Below are the code and all the weights of a small trained network. Each question names an input and a class and asks about switching units off, where a switched-off unit gives its printed mean instead of its output.

import numpy as np


def w(rows, s, z=0):
    codes = np.array(rows[::2]) - 128.0
    scale = np.full(codes.shape[1], s)
    scale[-1] = z or s
    return codes * scale


def f(y):
    return y / 2 * (1 + np.tanh(0.7978845608 * (y + 0.044715 * y**3)))


def log_softmax(a):
    a = a - a.max(-1, keepdims=True)
    return a - np.log(np.exp(a).sum(-1, keepdims=True))


def net(x, mask):
    res = np.array(x, float).reshape(1, 2) / 4 @ E
    y = f(res @ A[0][:, :-1].T + A[0][:, -1])
    res = res + np.where(mask, y, B[0][:, -1]) @ B[0][:, :-1]
    return log_softmax(res[-1] @ U[:, :-1].T + U[:, -1])


A, B = {}, {}
E = w([
[112,72,198,172,134],'x0',
[108,128,81,248,145],'x1',
],0.015)
A[0] = w([
[150,188,9,94,137,101],'N0',
[138,132,122,154,133,254],'N1',
[144,22,212,185,145,62],'N2',
[168,148,186,42,166,35],'N3',
[143,138,75,220,152,7],'N4',
[138,175,48,109,132,54],'N5',
[106,70,109,70,93,43],'N6',
],0.013,0.0097)
B[0] = w([
[131,175,167,95,157,246],'N0',
[131,137,27,54,192,233],'N1',
[109,235,167,110,122,235],'N2',
[68,164,6,165,111,208],'N3',
[62,83,102,186,50,209],'N4',
[67,190,222,207,64,183],'N5',
[30,114,124,177,123,146],'N6',
],0.027,0.011)
U = w([
[106,223,223,131,146,81],'0',
[76,80,54,184,59,134],'1',
[207,83,85,53,254,249],'2',
[171,54,134,134,153,71],'3',
],0.011,0.013)

Each question gives the input, the list of numbers given to net, and the class t.
The units are the neurons (one row each of A and B). Each row of codes is followed by its name. A weight is (code - 128) times the scale printed after its matrix; where a second scale follows, it is the last column's (A, B and U).
mask holds one flag per neuron, in row order. A switched-off neuron (its flag False) gives its mean, the last column of its row in B, instead of its output. The means were averaged over made-up inputs and are rounded, as every weight is.
A unit's drop is (log p(t) with every unit on - log p(t) with that unit switched off) / (log p(t) with every unit on - log p(t) with every unit switched off).
most important unit: the unit with the biggest drop
top k neurons: the k neurons with the biggest drops, biggest first
drop of u: that unit's drop, to one decimal
input [4,-7], class 1: most important unit	N3
input [-3,-5], class 1: top 2 neurons	N3, N2
input [-6,5], class 0: top 2 neurons	N0, N5
input [-6,6], class 0: top 3 neurons	N0, N5, N3
input [1,-4], class 1: top 3 neurons	N0, N1, N3
input [-2,-3], class 2: top 3 neurons	N4, N5, N2
input [-1,-3], class 2: top 2 neurons	N4, N5
input [2,3], class 2: top 2 neurons	N5, N3
input [0,-3], class 2: top 2 neurons	N4, N5
input [-6,4], class 0: drop of N0	1.2
input [-7,5], class 0: drop of N0	3.3
input [-7,4], class 0: drop of N0	0.3
